Each row has a class, written as a number after it.
[  -6    1  -37   11    4  -36   22   39  -20  -16   28   40   -3    5
   29   16 -112   -5   -1   -7  -96  -38    9    3   30    6   18   70
    1   11  -25   21] : 0
[  -9   -8  -52   28    1  -44   12   39  -14  -16   47   30  -22   -4
   21   12  -97  -18   -5   -3 -112  -47   12   -2   33   -2   14   61
    5   19  -30   25] : 3
[ 28 -16 -25 -19 -34 -20  54  23 -19  -4  -5  55  28 -40  51 -56  52  -3
  -1 -20 -30  35 -40   3 -50  24 -50 -15 -30  26   4   5] : 2
[  18  -51  -59    3   15  -62   79   64    8   36    9   44   -6   17
   33   27   20  -15    9   42 -112  -34  -12  -40   51   12  -18   12
  -36    2    8   48] : 8
[ 30  -5 -19  11 -30 -47 -65  -8  12 -36 -27 -29 -24 -65  21  23 -11 -54
  16 -47  -7 -55 -45  66  19  -7 -42  -1 -68  -7  32 -29] : 0
[ 12   1 -16  23 -36 -20 -57  -5  -3 -31 -10 -26 -36 -53   6   9 -15 -54
   8 -50  -2 -46 -52  51  29  -4 -60  -4 -61   6   3 -34] : 3
[ 21 -10 -24  23 -28 -44 -75   0   8 -45 -22 -30 -39 -68  19  24 -14 -42
   5 -45 -18 -60 -50  65   6 -16 -33  -3 -60 -14  39 -22] : 1
[ -24  -21  -50   33  -16  -18  -13   48  -15  -21   63   29  -23   10
   23    6  -91  -19   23    4 -107  -45    6   -7   61    0   -6   52
    1   25  -23   14] : 6
[ 22 -10  -6  13 -31 -28 -39  -4  -8 -56 -12 -11 -23 -50  22  12 -11 -31
   5 -53  -6 -55 -57  56  26   1 -53   3 -64  -9  16 -25] : 6
[ 24 -18  -1  20 -41 -33 -44  -1 -16 -57  -6  -9 -36 -60  26  21  -7 -33
  19 -52 -12 -46 -54  70  24   6 -65  17 -50  -9  10 -32] : 2
[ 30 -10 -12  28 -39 -37 -68  -3  -2 -43 -17 -35 -33 -69  23  31  -3 -38
  11 -46 -17 -52 -46  65  -3  -6 -35   0 -56  -9  48 -15] : 2
[ 32 -15 -21 -47 -37  -4  65  29   2 -13   0  64  27 -23  41 -72  67  19
  -6 -25   9  47 -33  -1 -95  12 -41 -13 -20  28  -4  -6] : 7
[-16 -14 -50  31 -12 -19  -6  53  -1 -13  35  27  -7   0  24 -11 -75  -9
   6   1 -93 -40   4  -7  50  -7  -5  48  15  31 -33   7] : 3
[  6 -33 -55   8   5 -34  67  67 -15  55 -27   3 -11  -9  10  14  38 -30
  -3  36 -94 -42 -28 -55  25  -1 -31  -9 -52  19  10  31] : 6
[  2 -37 -65   7  16 -42  84  69  -5  54   3  19  -4  24  -3  24  27 -25
   1  42 -90 -57 -35 -62  27  -3 -21  -1 -54  25  19  27] : 6
[ 36  -9 -33 -26 -33 -21  54  24  -9   7 -16  43  24 -35  39 -63  37 -10
  -4 -16 -30  31 -49   1 -48  25 -47 -13 -41  27  -3   4] : 7
[ 33 -15 -12 -25 -31  19  50   0 -71  -8  16  44  -1  -8  33 -34  41  22
  11   3  10  64 -23  16 -29  29 -53  -6   4  19   3  14] : 8
[ 29 -11 -18 -36 -38  17  57   5 -74  -9   5  54  17  -5  48 -36  39  22
  16  -6  12  54 -32  23 -56  31 -43  -8 -12  30   3   9] : 0
[  15  -49  -54   -5    4  -49   83   66    0   29   12   43   -1   18
   40   27   26   -9    9   41 -109  -43  -13  -50   31    0  -15    9
  -40    9   14   50] : 6
[ 31 -15 -28 -23 -26 -16  45  13 -23   3  -2  42  13 -22  35 -52  51  -1
  -2   2  -8  49 -23   2 -25  22 -46 -18 -30  20   4  11] : 8
[ 28  -5 -21 -22 -22  -1  56  11 -32   5 -13  46  23 -26  43 -49  66  14
   0   0  -9  51 -34   6 -40  22 -38 -19 -25  19   2  19] : 1
[ 30  -9 -38 -18 -30 -22  50  22 -25  -4 -22  37  21 -36  41 -64  51  -7
  -6 -13 -36  24 -46   0 -48  25 -40 -16 -39  27   3   2] : 1
[ 12 -27 -62  -1  22 -41  92  75  -4  60 -12  20  -3  16   4  20  27 -19
  -5  33 -94 -53 -31 -53  20   7 -16   0 -47  24  13  39] : 4
[ 22 -30 -55  -4   4 -40  77  69   8  58 -20   9 -13  -6  17  25  26 -25
   6  28 -94 -42 -33 -40   8   1 -20  11 -47  17  11  28] : 7
[ 29  -3 -12  13 -39 -13 -52  -9  -8 -50  -1 -16 -35 -43  26   8 -35 -34
  13 -47   4 -50 -59  58  21 -11 -51   9 -53   4   9 -27] : 3
[ 25  -9 -14  14 -27 -33 -75  -6   3 -32 -28 -32 -37 -58  12  34 -25 -45
   4 -37   2 -50 -41  56  22 -11 -29   0 -53 -11  35 -15] : 8
[ 22   0 -15  19 -32 -14 -50  -5  -4 -43 -26 -26 -27 -58  20   0   0 -38
   7 -51   6 -51 -61  56  24  -2 -52  -2 -67  -3  13 -39] : 1
[   7  -31  -69   11   17  -47   84   70  -13   56  -12   22   -2   28
    1   10   33  -24    5   48 -100  -47  -28  -48   41    5  -28  -10
  -52   26   17   29] : 0
[ 30 -13 -22  12 -37 -29 -72   5  12 -46 -22 -25 -27 -62  24  17 -20 -43
  14 -52 -14 -53 -44  66  -1  -7 -27  -4 -54  -6  37 -26] : 5
[ 35  -8 -16 -19 -46  25  53  10 -49 -17  17  50   8  -7  44 -49  47  32
  13   2   0  51 -26  14 -40  24 -46  -2 -11  27  -2  15] : 7
[ 26 -14 -32 -18 -36 -16  36  29 -21   0 -20  44  34 -27  42 -68  40   3
  -5  -3 -24  38 -45   3 -27  22 -54 -12 -29  23   1   1] : 1
[ 29  -2  -4 -31 -39  30  56  -7 -84 -10   2  43   5  -2  36 -38  56  25
  19   0  19  67 -27  26 -47  30 -49 -14   3  26  -4  14] : 0
[ -22  -23  -54   28   -8  -28  -13   50   -6  -20   60   37  -26    9
   25    2  -92  -10   17    3 -104  -35   13    5   62    8   -7   56
    4   17  -19    7] : 8
[ -21  -12  -54   37   -5  -25   -5   42    2   -9   64   26  -30    2
   19   -4  -83  -12   23   11 -114  -41    5    5   63   10   -8   55
  -17   18  -22    7] : 7
[ 43 -17  -6  11 -29 -41 -50  -5  -4 -50 -29 -19 -33 -58  32  34 -39 -32
   7 -40 -19 -62 -58  69  45  -4 -63   6 -58 -12  24 -21] : 4
[ -12   -7  -33   27    3  -43   11   47  -17  -22   35   38   -9  -10
   30   17 -106   -6  -12  -12 -110  -47    5    3   31   -1   19   65
   10    3  -14   24] : 2
[ 44 -20  -6  12 -33 -31 -47  -4  11 -54 -31  -2 -27 -46  36  22 -39 -27
  16 -39 -22 -52 -60  69  46  -6 -63   5 -59 -10  15 -24] : 5
[-11 -19 -55  16 -11 -18  -8  56   1 -14  40  26  -4   0  35  -7 -78  -5
   4 -14 -77 -42   7   3  19 -12  11  46  18  36 -28   2] : 3
[ 20 -30 -58  -3   4 -44  82  63 -16  45 -19  17 -20   2  26  29  23 -23
   9  30 -94 -40 -24 -28  17  -1 -27   9 -47  18   1  30] : 0
[ 26  -6 -18 -25 -40  21  47  -5 -55 -10  -1  51  16 -22  35 -56  51  23
  10   6   8  61 -33  16 -59  34 -33 -12 -12  24   5   7] : 5
[-23 -22 -60  33  -9 -27  -5  48 -13  -8  70  26 -21   1  18   4 -86 -21
  20   2 -98 -37  17   0  63  15 -15  57   3  24 -35  -1] : 4
[ 35  -7 -26 -22 -34 -10  49  16 -17   1  -5  43  18 -35  37 -60  56   3
   2 -11 -14  42 -43  14 -43  23 -49 -12 -29  25  -4   9] : 7
[ 15  -7 -15  23 -35  -9 -54  -6 -12 -43  -5 -13 -37 -50  13  17 -20 -37
  19 -46  -4 -41 -48  65  25   8 -47   6 -54  -8   8 -31] : 5
[ 15 -16 -26 -43 -34 -12  53  24  -5 -16  -8  54  24 -30  21 -90  83   0
 -13 -22   7  37 -37 -15 -90   2 -51 -40 -28  39   6 -20] : 6
[ 27  -6 -10 -16 -35  21  56 -10 -94  -4  11  39   1  -2  36 -38  43  17
  22  11   2  71 -26  28 -11  35 -62 -14  -2  19  -7  12] : 0
[ 42 -13  -6   4 -31 -32 -48  -8   3 -38 -40  -9 -21 -48  37  16 -41 -42
  27 -35 -17 -48 -70  61  50 -10 -72   2 -57   2  16 -29] : 0
[ 25 -17 -16 -15 -45  15  45  14 -66 -12   7  40  17 -10  30 -50  53  18
   4   4   3  60 -28   5 -33  21 -56 -16  -1  29  -5  16] : 6
[ 35 -15  -4  11 -26 -37 -49 -10   4 -56 -35  -2 -34 -59  45  30 -32 -26
  11 -39 -20 -59 -73  71  46 -16 -63   2 -66 -20  27 -25] : 1
[ 30 -10 -19 -22 -37  27  55   3 -64 -14  19  56  12  -8  44 -46  37  30
  10  -3   5  64 -29  25 -47  33 -42  -8  -6  19  -3  12] : 5
[ 35 -16 -27 -24 -35 -25  53  15 -25  -4  -9  41  26 -30  40 -55  50   1
  -5  -5 -21  43 -28   4 -38  34 -49 -16 -29  20  -1  10] : 4
[ 32  -2 -16  12 -32 -23 -57 -10   9 -45 -15 -23 -35 -62  25   4 -22 -40
   8 -48  -1 -61 -58  56  16 -17 -55   0 -67   6  18 -36] : 3
[  8 -42 -68  11  21 -53  84  75 -22  57  -7  18  -7  18   2  18  29 -22
  -6  48 -97 -47 -29 -46  48   8 -32 -14 -49  18  18  32] : 4
[ 22 -23 -31 -46 -27 -17  65  35 -11 -14  -7  55  14 -19  35 -78  71   3
  -4 -26 -10  36 -38  -4 -85   8 -48 -27 -28  33  -1 -21] : 1
[ 31 -28 -29 -44 -34 -20  59  33 -17 -26  -5  54   7  -8  28 -74  50   2
 -11 -28  -3  28 -35   0 -61  14 -57 -17 -21  32  -9 -20] : 8
[  27  -29  -60    9    7  -49   85   66   -9   53  -11    5  -19    2
   20   26   17  -27    2   28 -103  -40  -33  -27   33    4  -23    9
  -52    9    3   37] : 7
[ -13  -10  -48   42   -4  -38   11   50  -33  -20   46   33  -15   -3
   24    8  -95  -11   -7   -1 -108  -40   10    0   45   -3   13   57
   12   17  -22   25] : 2
[ -26  -26  -54   31    4  -34   -5   47   -5  -11   63   34  -27   12
   18   -4  -81  -15   22   16 -114  -37   16   -6   80   14  -11   52
   -7   15  -18    6] : 8
[ 33 -15 -30 -31 -32 -14  59  23 -20  -2 -16  51  27 -28  48 -62  44  -2
  -8 -19 -29  30 -42  -4 -59  21 -50 -21 -31  38  -4   5] : 3
[  16  -42  -67    6   13  -55   93   64   -5   50    1   37    6   10
   28   22   28  -24    0   41 -103  -31  -18  -47   42   10  -20   -7
  -34   15    4   43] : 4
[ 21   0  -1   2 -30 -15 -54 -15  -4 -45 -28 -12 -34 -61  11  11 -20 -34
   6 -48  19 -42 -61  68  10  -7 -48  -4 -60 -14  21 -42] : 5
[ 30  -7 -25  21 -38 -42 -66  -7  -8 -40 -19 -30 -20 -52  26  20 -23 -47
  19 -47 -17 -50 -51  76  24   9 -41   2 -65  -4  29 -21] : 0
[ 26  -6 -38 -25 -24 -12  41  14 -13   6 -14  45  24 -34  32 -71  51  -5
   7   0 -15  28 -54  -5 -46  16 -46 -16 -42  40   8  -6] : 1
[  18  -45  -61   11    9  -49   92   68   -2   30    6   46   -4   14
   51   24   29    6   -2   49 -113  -40  -12  -37   59    1  -28   14
  -43   -4    3   40] : 1
[ 11 -26 -60   6   8 -28  80  65 -10  55 -32  14 -11  -5   9  16  27 -29
  -2  27 -96 -41 -35 -42  11   7 -19  -6 -47  20   9  23] : 5
[ 22 -21 -54  -2   5 -46  80  57  -9  43 -25  19  -5  -5  21  17  29 -26
   0  22 -90 -39 -29 -29  19   2 -30   5 -45  13   7  28] : 0
[  22  -21  -55    2    7  -41   79   58  -23   46  -30   12  -15    0
   21   23   19  -26    4   27 -104  -42  -35  -29   23    4  -31   -2
  -50   16   17   33] : 0
[ 30 -19 -22 -23 -44  11  57  21 -53 -17  21  53  17 -13  52 -60  62  25
  10 -13  -2  45 -33  13 -64  28 -43  -7 -13  32   0   7] : 2
